Each name stands for a flat space through zero: a line, a plane or more. A row that begins with a name and a colon came from that space; any other row is followed by the name of the space it lies nearest, among the names in its block.
kosokerug: [ -67 -371 -170  172  151  -60  231  -97 -207  168    8   30 -141 -330
   33 -287  201   55  -24  -73  369]
susadfud: [-137  -88  147   81    9 -113 -187  -68   23 -149  -11 -119  -42   86
  291  105  -70 -256 -115   97  -38]
bonalidi: [-226 -314 -201  117  125  -61  177 -341   71  -42  -40 -105 -199  -74
   20 -167  183  215  -50  -74  204]
susadfud: [ 240  348  295 -188 -139   56 -118  240  -23  190  123  116  240  -94
   22   47 -292 -241   48  215 -166]
vubottumar: [ 227  176   -7  -19    2  -42   51  143  -33  -23  104    2  133  128
 -200  115  207  153   57  -73 -168]
vubottumar: [-205 -196 -325  114  274  132  264 -252   62 -130 -246 -163 -334 -100
  -86   13 -102  178   26 -205  291]
nisemuba: [  30   54   13   25  -75  -32 -178  141 -124  -74   64  119  133  102
   17   53  101 -163  -30  -44 -146]
kosokerug: [  63 -253 -109  212  128 -167  236   73 -468   86  143   54   57 -244
  120 -166  436    2  -72  -41  262]
vubottumar: [ -57 -105 -219  152   52   25  204 -112  -34   56  115  162   52  -87
 -150 -192  131  146  -51 -135   94]
susadfud: [-185  -51  -66  119  -38  -30   26  -91   40 -148 -138 -183 -128   42
  113   94 -189    2    5  -41  115]
bernebe: [ 252  377  446 -218 -127  -62 -398  176  136   55  199   39  267   90
   78  174 -216 -414   -5  256 -431]
nisemuba: [-288 -310 -522  355  171  -65  211 -235   52 -430 -262 -302 -353  266
 -177  167  268  409   29 -467  187]
bonalidi: [ 140   64    4  -16   83 -160   96 -112 -118   72  169 -128   66 -232
  -59  -46  145  -18   69   35   -3]
vubottumar: [ 342  311  197  -45 -133  -62  -48  404  -24  -88  120   28  266  433
 -103  302  260  184    2   18 -341]
bonalidi: [  51  206   69  115 -223 -140  -54  230  -54 -230  -50 -217   90  313
   63  327  -42   71   55  -40 -122]
bonalidi: [ 259  224  284 -212 -115 -166 -251   83   10  115  202  -44  193  -42
  -22   33   90 -175   86  178 -290]
susadfud: [ 115  105 -124  304    1 -315   12   19  -21 -336  138 -302   81  296
 -166  315  311  134   43 -260 -214]
susadfud: [-101   67  -18  137  -22 -142  -98  -91  201 -315 -187 -458 -204  203
   24  346 -237   -4   99 -117  -46]
vubottumar: [ 257  225  218  -58   56 -155  178   14  107  -12   77 -344   25   74
   -9  236   28  211   67  145  -87]
kosokerug: [ 151  -74 -111   82  334  315  564  237 -295  163   34  392   86  -56
    0  -97  201  264 -215    3  283]
bonalidi: [ -99 -170 -148  209  108  -48  251 -138  -24    0  -30 -122 -131 -143
   13  -67  -35  109  -16  -85  257]
nisemuba: [ 217  455  279  -80 -193  -28  -91  204    7   93  135  -44  256  -80
   21  162 -448 -269   86  178 -179]
susadfud: [-268 -359 -294  208  222   -4  265 -332   64 -127 -120 -129 -278  -27
    9  -96  151  255  -78 -164  280]
nisemuba: [   3  119 -107  -12  -62   20  -10  -17   46 -111   68   84  119  195
 -155   49  148  147   -4  -96 -184]
nisemuba: [ 184  404  -51   48 -317  -78 -124   97  165   69  216   48  282    5
 -426   16 -246  -25  204 -162 -298]
nisemuba: [ -90   -4  -89   90 -174 -285  -52 -172  171 -238 -116 -505 -173  178
  -78  193   64  262  190 -130  -39]
bonalidi: [ -42  102    5 -179 -171  246 -272   55  287  158  -75  284   14    0
 -219 -141 -375 -138   76  -39 -142]
kosokerug: [  37   -7 -116  107  151  316  260  302  -69  -31 -173  238  -37  190
  -50  112  -84  168 -110 -125  150]
vubottumar: [ 229  202  436 -465 -194   -2 -694  354  -42   -7   48  222  225  317
  140  148  264 -367   -7  246 -547]
nisemuba: [  47  102  -63  -38 -117   65   77   61   86   51  -19   45   39   70
 -179  -16  -38  214   78  -57  -26]
vubottumar: [  -8   14  -43  -98 -132    6 -101  125 -121  -92  -52   75   60  205
   -1   45  265  127   19  -30 -104]
bonalidi: [  78   71  119 -329   25  330  -99  186   29  178  -89  367   45   38
  -14  -87  -60  -37  -45  138  -78]
bernebe: [ -44 -154   13  241  -15 -279  183 -165  -11  -13  141 -234   -9  -54
  112  -50  156  134  -45   27  129]
kosokerug: [ -17  172 -186  444  -89 -259  185  -94  -39 -230  280 -141  235   98
 -125  137    9   48  -36 -215  -98]
bernebe: [ 174  221  -13 -178  -43    4 -152   98   96  -76  -80 -130  -22  131
 -255  191   28   82  194  -99 -220]
vubottumar: [   0  202   42   65 -194 -177   15  -60  178 -109  -79 -439  -73   40
  -47  216 -318  102  191  -16  -11]
bernebe: [ -93 -277 -180  430  136 -276   57 -125  -23 -262   95 -184  -76  170
    2   85  358   61 -110 -254   26]
bonalidi: [ 117   11  115  261   34 -191   72  142 -143  -31  132 -124   88  -25
  132  120   -9 -151  -61    9   47]
bernebe: [  59   30  161   32 -110 -115 -180   55   19   39  209  125  197   75
   59  -47  101 -160  -86   80 -193]
vubottumar: [ -38  138   48   16   46  224  -44   75   47   17   43  287  129    8
   41    8 -335 -267 -136   37  -71]
nisemuba: [-315 -395   33   10   81  -66 -150 -348  -38   65   72  119  -84 -230
  336 -328  107 -287 -191  158  135]
kosokerug: [  -2   50  234 -132  -68   45 -139   39  -80  156  136  228  179 -122
  231 -134 -104 -295 -118  257  -60]
vubottumar: [  -2  -64 -101    4   51  -63 -114  -54   50  -51 -146 -222 -209  -98
 -128   57  -65  -61  166 -151   47]
bonalidi: [  84  197   56  -73  -45  190 -121  156  235   -3  -33  168   67  211
 -175  106 -228  -23    0  -47 -206]
susadfud: [ -48  100 -232  276   -8  108  254  117 -111 -100   -1  111   93   53
 -106   73 -172   77  -43 -202  109]
kosokerug: [  29  212   76  103 -222 -148 -221  149    2 -208   75  -79  178  274
   18  236  -36 -119   12  -50 -262]
bernebe: [-204 -142 -194  307   85  133  244  -78  -48    2   88  283   72  -56
   48 -167 -128  -34 -215 -100  189]
vubottumar: [-418 -338 -556  332  214  149  397 -377  156 -218 -299 -149 -405  -16
 -158  -59 -141  368   -9 -378  415]
susadfud: [  64  -88  203  -43   95  -53  -15   27  -53  102   18  -55  -42 -119
  202  -21    2 -143  -55  174   77]
bonalidi: [ -11  148   79  -72  -44  -62  -63  -91  273 -129 -221 -457 -230   63
  -27  267 -358   57  188    9  -14]
bernebe: [-167    0 -215 -205  200  507  142 -142  284  160 -413   84 -376 -296
 -218 -110 -712    5  138  -91  302]
kosokerug: [ 211  191  296 -145 -194 -112 -161  218   28   63   88  -48  161  153
   53  112   58   -2   44  176 -213]
nisemuba: [ -18   60  210 -175 -128  -26 -210   51   -8  -21  -13   -1   61  107
  203   53   12 -110  -29  192 -130]
kosokerug: [  71  211  -33   85 -160  -28  -86  153  117 -164   18  -26  115  314
 -178  212  -32   97   50 -147 -229]
nisemuba: [  33 -213  112  -44  146 -164 -175 -157  -24   90  138  -17  -42 -181
   94 -154  255 -223  -49   86  -37]
kosokerug: [  -4   49  267 -242  -12  404 -153  323  -41  213 -118  485   86    4
  250  -81 -356 -320 -171  259   19]
bonalidi: [ 153  229  310 -144 -232 -181 -403  213  -15 -108   90  -81  194  258
  125  228   92 -213   31  145 -373]
vubottumar: [  16   75 -380  437   64   16  510    2   77 -129    5 -116  -19   98
 -357  118 -108  433   45 -372  175]
nisemuba: [ 172  404  -35   33 -172  -94  272   -6   80  -19  154 -184  206   58
 -245  142 -106  329  141  -21 -118]
susadfud: [-265 -286 -269  124   61 -183  147 -468  -32   -4  -17 -258 -221 -356
    4 -238   67   77   83  -91  287]
bernebe: [  56 -380   72 -129  227   87  -98   -2 -157  317  155  455   24 -243
   77 -422  431 -190 -179  111   64]
kosokerug: [  28  124  -29    0  -30   92  -24  113  -17  -79   45  174  140  187
  -58   74   46   17  -62  -47 -148]
bernebe: [ 178  215  363 -198 -201   26 -260  270   28  191   52  105  165  -23
  113   23 -263 -279   32  241 -158]
nisemuba: [ 112   47  175 -152  -76  -28 -186  103   52   91   -6  -13   10    4
    9    9  -10  -87   62   97 -103]
bernebe: [-235 -157 -117 -168  -41  130 -204 -197  144  -19 -127  138 -124   33
  -28 -163   25   -2   -1  -31  -36]
bonalidi: [-476 -402 -365  162   84  -64   79 -549  158 -141 -257 -324 -444 -228
   25 -169 -150   91   78 -188  360]
bernebe: [ -83 -143 -444  379   95  101  151  123 -127 -203   -5  259   31  218
 -275   13  241  155  -87 -455   41]
susadfud: [ -19 -323 -151 -101  166  -97 -165 -229   32   32   21   16 -166  -85
 -166 -213  505   54   45 -129  -45]
bernebe: [ -49  129    8 -250  -83 -118 -222 -242  339 -198 -267 -549 -300  111
 -132  252 -147  155  293  -29 -143]
kosokerug: [-177 -300   81 -192    6 -113 -338 -158  -97   11 -177 -162 -253 -203
  267 -117   97 -274   63  118  106]
susadfud: [-175 -422 -294   66  345  221  542 -335  -94  311   30  288 -159 -461
  -29 -519  143  257 -149   -4  502]
susadfud: [ 136  389   40  125 -212 -212 -134  166  175 -396  -35 -415   77  502
 -156  543  -69  149  149 -166 -354]
[ 158  120  260  107  -82 -231 -126  208 -123 -138  201  -60  236  265
  205  224  230 -122 -120  114 -236] : susadfud
[  63  183  210  -70 -133  -96 -128  115 -150  -70  156   50  253  138
  211  110  109 -139  -88  186 -207] : bernebe
[  75   78  117  -69  263  191  391  -80   72  234 -112 -143 -174 -395
   87  -16 -528  -13   22  198  346] : kosokerug
[ 205  391  497 -173 -266   -1 -340  378   69   -6  114  102  320  318
  223  263 -227 -287  -78  302 -391] : vubottumar
[ -70  141 -206  331   61  -60  267 -151  102 -189   40 -219   -8    4
 -136  167 -286   79   16 -200   67] : kosokerug
[-102   32 -468  275  119  206  351  -12   62 -231 -100  101  -43  241
 -350  111    7  389  -22 -406   69] : vubottumar
[  51 -143  122 -171  -14   61 -260  150   -4  112  -72  162  -53   34
   38  -89  140 -119   -4   54  -58] : nisemuba
[ 179  203   47  332  -80 -238  166  205  -40 -206  147 -235  173  289
  -30  329   72  151  -19 -102 -112] : bonalidi
[ -83  -46 -151  -63  221  266  146 -113  -32  147 -132  127 -154 -374
  -55 -157 -349 -155   25  -30  255] : kosokerug
[ -66 -203 -181  206  190   77  312  -40 -103   60  -37   59 -108 -163
   -5 -118   -3   96  -72 -105  304] : bernebe
[-252 -485 -348  210  252  -35  129 -230  -18 -141 -299 -250 -467 -104
  -20  -55  152  151   46 -281  378] : susadfud

Rows lie near named flat spaces through zero. A row that begins with a name and a colon came from that space; any other row is followed by the name of its block's space that it lies nearest.
gorap_far: [ 106   -6 -397   11  -12 -436  238 -151  431   51  -70  -15  138 -166
 -316   74    9  115 -107  309 -119]
gusot_resif: [  20 -162 -200  -78 -175  421 -224   64 -217  -61   42 -152 -138  375
  155    4  -80   29 -264 -138  178]
kud_befel: [ -48   44 -336    5  105 -323  -40 -326  274   49   64   27   25 -104
 -132  -97   18   75 -137  270 -265]
gorap_far: [ -38   69  150 -106 -182 -165   47   94  -63  138   52 -121   20 -126
   35 -142 -102   71  175   81  -64]
gorap_far: [ -80  -48  234  -37  -39  380 -111 -252  -62   -8  316  -41   49  127
  249   96    5  -68 -160 -102   75]
bibe_dato: [-103   79   86  -53 -171  263  144  -24  -24   73  112  -39  190  -19
   65  162   26  119 -170  -91   52]
kud_befel: [-296  211 -293   70  -32 -264  -28 -278  272  359  178  -22 -117 -153
 -277 -225  224   93 -245  185 -287]
fudo_surip: [ 495   15   14 -180  -50  303  510  404  -94  254 -371  219  -60  -40
 -210  209  104   45  -17  144  112]
fudo_surip: [-131  107  -91  193   44 -273  -19 -105  175   30  109 -120 -111 -149
  -59  -82   67   25    5   39  -34]
gusot_resif: [-344  272  408   41   56  -41  222   81  -73  -81   43  186  400 -377
  126  120   48    4  136 -342 -144]
bibe_dato: [ 114 -140  -72  -33 -287  145  -16   80  -10   70  141 -251 -108  165
  109    0  -50    3  -94  -11   99]
bibe_dato: [-176  302   69  -90   34  121  464   91    4  146 -122  283  251 -385
 -136  186  114   88 -202 -219 -110]
nasag_sunaz: [-180  167 -243  151  234 -572  131  -40  223 -142 -368  143   85 -440
 -261  -53  -34   91  162  -81 -318]
nasag_sunaz: [  -3  303   83   -9  -94 -287  560  225   68  138 -233  -23   62 -618
 -111   69  -96  200  145  -79  -95]
bibe_dato: [-256  -11   32   67  300  371 -601 -250 -301 -171  169   37 -231  437
  129 -124   19  -51 -182  -39  332]
gusot_resif: [ 259 -149  -17 -131  -11   89  192   74   -8 -251 -190   46  257   17
   75  272 -208   52   30   -7  115]
kud_befel: [-232   39   19 -308   36  184  -19 -328  -37   -9  -82  201  345    3
 -142  102 -152  158 -201   27  -20]
nasag_sunaz: [ 108 -230  -18   14 -174  166  -84 -189  156   25  193 -172  -38  210
   53   82   12  -79 -107   24   44]
gorap_far: [ 372 -322 -481   92 -192 -294 -122 -217  411   87   86 -360 -278  229
 -142  -81  -25   19  -45  451  -50]
fudo_surip: [ 238  -79 -112  -15  157 -171   86  143   65  -24 -307  256   50  -17
 -158   -4   92  -88  173  111 -247]
nasag_sunaz: [-173  152   35    1  104  601  -27 -222  -77  248  182  204  -71  164
  -56  105  316    3 -451  -54   80]
kud_befel: [ 416 -217  -77  107  127  278   38  -46  155  141   68  112 -344  229
  -50   83  285 -296 -152   97   22]
nasag_sunaz: [ 119   11   61   93  180 -165  -44   36  -44  -94   -2   -9 -219 -111
  136 -108  -54 -113  169    5  -17]
fudo_surip: [ 108  -75  -90 -238  104 -254  -11   61  -12   80 -355  285   51  -36
 -270 -178  -52  -59  192  162 -305]
nasag_sunaz: [ 214 -132  571  -62  -32  490  113  190 -194   54  -36  202  103  129
  143  195  143 -224  216 -191   39]
bibe_dato: [ 109 -228 -127 -114  -83  482 -379   45 -330  -91 -120  -86 -191  497
  135  -47 -112   45  -98  -33  160]
gorap_far: [ -56  -44 -184   75 -148  319 -242  103 -197  -47  101 -241 -182  344
  134  -16   -6  109 -213  -67  285]
nasag_sunaz: [-149  -26  -11  -12   88  147 -281 -202  -71 -121  185   18  112  245
  105    4    1   19 -133   58   97]
bibe_dato: [ -68  -60 -189  -98  -75 -183 -105   26  -98 -286 -195 -145  132  -34
   97  -29 -355  181   84  -72  -11]
gorap_far: [ -50  -64  795   85  186  128   73  111 -108 -235  198  257  237 -144
  343  158   84 -468  349 -489  -11]
kud_befel: [-333  207  -56   24  288 -211 -144 -178  -44  -60   23  179  -42 -214
   -2 -196   -4  -41  -61 -117 -191]
bibe_dato: [-627  424  218  234  -55 -168  289  -82  259  269  290  114  274 -476
 -162   38  388  -11 -149 -343 -255]
kud_befel: [-296   22  263    0  -61   71 -163 -115  -96   -4  194  -49  -11  -68
  178 -114  -38 -118   35 -305 -104]
gusot_resif: [-132  -64  293   17 -237  121   74  -96  121   22  212  -87  301   -5
   83  169   52  -32   36 -156  -38]
bibe_dato: [ -28 -195   74  -57 -257  351 -218  -40 -125  -36  -28 -181   59  322
   69   71  -84   97   11  -80  107]
nasag_sunaz: [ 484 -148   33   15  -21  -17  314  358   28  -15 -300   85  -54  -68
  -11  134   32 -115  243    5  -79]
fudo_surip: [ -12   72 -336  -35 -109  -41  151  360  -93   66 -308   27 -100  -68
 -167  -66    7   87 -109 -163  -64]
fudo_surip: [  12  -51   84  -63   11  -93  -48   32  -50    2    8  -16 -126  -38
   18 -120  -94 -117   89  -55   20]
gusot_resif: [-329   60 -329   39  220   94 -663 -240 -244 -147  273  -95 -237  442
  115 -282  -39   79 -326  145  271]
gorap_far: [  76  -87  -40    8  -92   90  -92  134 -146 -130  -63 -148  -78  109
  156   -6 -132   41   55  -87   89]
bibe_dato: [ -50    0 -152   58   68 -151  -85  -78   97   39 -103   41  -68   -5
 -160  -90   65   10   18   64 -136]
bibe_dato: [  99  -14 -473  -76  -21  308  -44  -31  -13  241  -38   -7 -346  282
 -247  -42  121   81 -486  173  202]
fudo_surip: [  69   51   34   62   38 -174  295  -37  199   21   -9   10  -37 -334
  -31   82   -8  -73   16  -94  -82]
nasag_sunaz: [   7  -31 -208 -168  145   84 -259 -231  -76   65   79   83 -148  229
  -53 -160  -38    7 -221  262   45]
gusot_resif: [-358  275  -65   76  165 -650  176 -151  274   -8  -70  146  222 -551
 -209 -111    2   50  111  -52 -377]
bibe_dato: [ 301 -267   57  -71   78  482 -410  -19 -260   11  109   43 -249  600
  181  -74   89 -163  -30  205  152]
nasag_sunaz: [ -20 -178  137   73 -103   99 -279 -131   -4 -100  297 -194  -13  246
  241  -25  -19 -110   44  -28   60]
kud_befel: [ 400 -136  160 -132  110  648 -121  -29 -234  261   64  155 -370  421
   46    2  187 -150 -135  253  200]
gorap_far: [-232  282   -9   40  -78  347  279  -74  -53  117    0  -98  -79 -260
  -19  189  -14  244 -349 -256  221]
kud_befel: [-263  116  -98   91    6 -491   88 -318  353 -113  174  -83  317 -337
  -17   32  -77  104   -1   44 -230]
gusot_resif: [-255  158  -29  -14  -40  143  -97  -63  -82  147  192  -19  -20   73
  -21  -75  100   81 -229    4   86]
bibe_dato: [-393  232  115  223  -39 -331   75 -251  279   29  381 -130  192 -350
   82  -10  106   31  -22  -97 -186]
gorap_far: [-156   63  473  -96   46  144  124  -80  -15   77  209  231  243 -135
   73   81  106 -208   30 -194  -72]
gorap_far: [ 455  -53  -75 -146   67  -63  425  289    9   33 -375  181  -94 -215
 -116   99  -83  -66   95   45  -44]
gusot_resif: [-240  -28  530  -31  271  570 -519 -109 -445  -43  256  210 -163  410
  225 -122  124 -288   -3 -214  280]
fudo_surip: [ 234 -124  -89  212  348 -297  -63  -45  169 -286  -71   35 -158   11
  -34   47  -19 -171  151  113  172]
nasag_sunaz: [ 152   11  399  -23 -238 -192  424  234   84  -10  -30  -97  287 -353
  119  173 -116    9  370  -91  -72]
gusot_resif: [-283  126  475   48  266 -208 -175 -260   -2  -48  274  181  130 -192
  150 -143   56 -208  244  -55 -186]
gusot_resif: [ -13 -119   12   19    1 -151 -146   52  -71 -319  -15  -93  114   21
  229  -13 -211  -38  169 -143  -26]
gorap_far: [  53   68 -233   83   75  411  -67  -91  -75    8  172  -58 -144  263
   85  133  119  128 -412  125  309]
fudo_surip: [-368  253 -267   35 -207   90   99  154  -81  124  -64 -105   21 -108
 -115  -16   48  261 -298 -236   23]
fudo_surip: [-183   46  334   79   17  225 -120 -223  -28  -23  421 -106   20   71
  211   74   38  -72  -93  -76  260]
gusot_resif: [-492  166  743  183   93 -459    5 -228  197  -72  412  107  405 -487
  213  -73  107 -293  441 -331 -396]
kud_befel: [-142   82 -233  -41  -51 -152   22 -226  144  -29   54  -70  198  -99
  -29   29  -91  213 -154  129 -116]
nasag_sunaz: [ 238    4 -321   40 -117  221  119  258  -95   44  -90 -146 -220  140
   26   74   20  140 -216   58  207]
nasag_sunaz: [   7   72   69  223  -53 -532  505  -98  568   18   37   22  332 -565
 -120  209  143  -64  178  -72 -408]
gusot_resif: [-210  112 -165   95  116  181 -413 -154 -149  181  134  -30 -349  282
  -64 -256  186   61 -202  148   70]
gorap_far: [ -19 -103  121  189  370 -333 -391 -272   78 -195  241    2 -304   17
  161 -251  -16 -333  203   37  -36]
nasag_sunaz: [ -27   53  161  -33   53 -271   76 -172  122  -39  163  -18  128 -227
   85  -16 -109  -23  121  102  -77]
kud_befel: [ 309 -177  -88   87  121  158  -17  -26   54 -103  -96   35 -139  164
   28  126   51  -91   -8   62   59]
gorap_far: [  48 -186  -25   60 -163 -384  -42 -144  286 -113  142 -235  129  -42
   47  -10 -126  -41  182   90 -121]
fudo_surip: [ 510  -49 -242 -193   -7  134  249  216  -22  258 -362  113 -160  164
 -348   73   45  161  -47  491  188]
bibe_dato: [-225  -65 -556  -20  195  541 -799 -221 -376  -34  111  -10 -452  758
   33 -283   81   67 -568   93  250]
fudo_surip: [-174   33  451 -130   86  276   -4 -204 -108   -4   50  191  197  -62
   55  106  -26  -73   46 -173   16]
kud_befel: [-133  116 -194   -2 -124   -1   20   35  -54  -38  -64 -121  114  -39
   26   26  -85  264  -96    0  -10]
gorap_far: [ 197 -219  101  -34   37  148  -20  111 -115 -226 -171   48  -44   54
  173   79 -138 -176  136 -257  -18]
kud_befel: [-423  124  575  138 -166 -249   89  -51   67 -177  244 -160  416 -396
  264   83 -110  -22  347 -406 -118]
kud_befel: [-147   35  710  -69  -38  281  -31 -114 -186   -8  205   45  227  -69
  283   86  -38  -82  253 -184    6]
gusot_resif: [  90  -85  146   36  -15   35   32   73  -12  -94  173  -37  -21   -3
  217   38  -14 -189   34 -149   36]
fudo_surip: [  73 -132 -402   -8  -67  -16 -296  142 -102    3 -198  -57 -161  337
  -98 -189   20   77  -23  136  -91]
gusot_resif: [ -12  -59  -35  -72 -192  313  -54  -70  -41   44   11  -98  147  244
  -26  141   -4  192 -136   93  139]
fudo_surip: [   5 -163  -44 -121   99   38 -288   80 -280 -425 -303    7  147  234
   99   27 -339  100  168  -66  195]
kud_befel: [-190   15 -330  169  -25 -564 -161  123  107  -94 -102 -196 -198 -122
 -126 -280  -84    1  120  -91 -103]
bibe_dato: [-201 -135  117   80   50  692 -770 -154 -454 -106  561 -195 -388  720
  488 -191   71 -183 -310 -145  408]
[ 111  -42 -125  -82  -35  -72   83  392 -149  -68 -392   63   -3   39
 -172  -10  -90   49  129  -60  103] : nasag_sunaz
[-121  156  345  -52  -12 -127  326  120   55  173 -160  205  177 -364
 -206   43   85  -50  209 -158 -150] : gusot_resif
[  62  -35 -223  236  -67 -259  -46  199   19 -185 -198 -305 -226  -56
   20  -46 -135  118  177  -76  109] : gorap_far
[-225  318   85  140   65   11  286 -153  117  137   41   35    5 -430
  -36   98  114  126 -123 -149 -109] : nasag_sunaz
[-373  169  330  168  295 -276 -218 -160  -88 -299  104   56  114 -254
  226 -102 -100  -68  276 -230  -76] : gorap_far
[-282   76  426   33   68   23  -73 -112  -50  -52   99  110  212 -111
   78   17   38  -85  179 -209  -75] : nasag_sunaz
[  68   31 -334  130   52 -360   85 -125  299    4  -35 -104  -65 -118
 -195    1   11  110  -54  244  -19] : gorap_far
[ 213  -20    3  -15   64 -629  235  219  131 -129 -314   16   56 -357
 -114  -67 -205  -20  439  101 -147] : gusot_resif
[  87   47  342 -173 -146  144  419  228  -63   76 -194  186  337 -246
   -1  212  -14   11  163 -178 -137] : gorap_far
[-204   12 -299   89  -67  314 -250  107 -197   51 -119  -62 -295  233
  -47 -122  105   50 -262 -271   27] : gusot_resif
[  45   58   17   53  -19 -347  200  193   76  -44 -228   60  148 -297
  -24  -19  -15   25  293  -57 -321] : bibe_dato
[ -68   10  334  -30  -26  149    5  -12  -62   -9  257   32  169   43
  165   76   44 -107   23  -71  101] : bibe_dato
[-289  161  -85    4 -104  377  -64 -195  -81   29  228 -105  129  108
  107  126   34  239 -391  -58  157] : bibe_dato
[-142   85  119  -16  110 -364  154 -147  176 -101  -59  107  244 -360
  -70   31 -103   -9  159  -57 -185] : bibe_dato
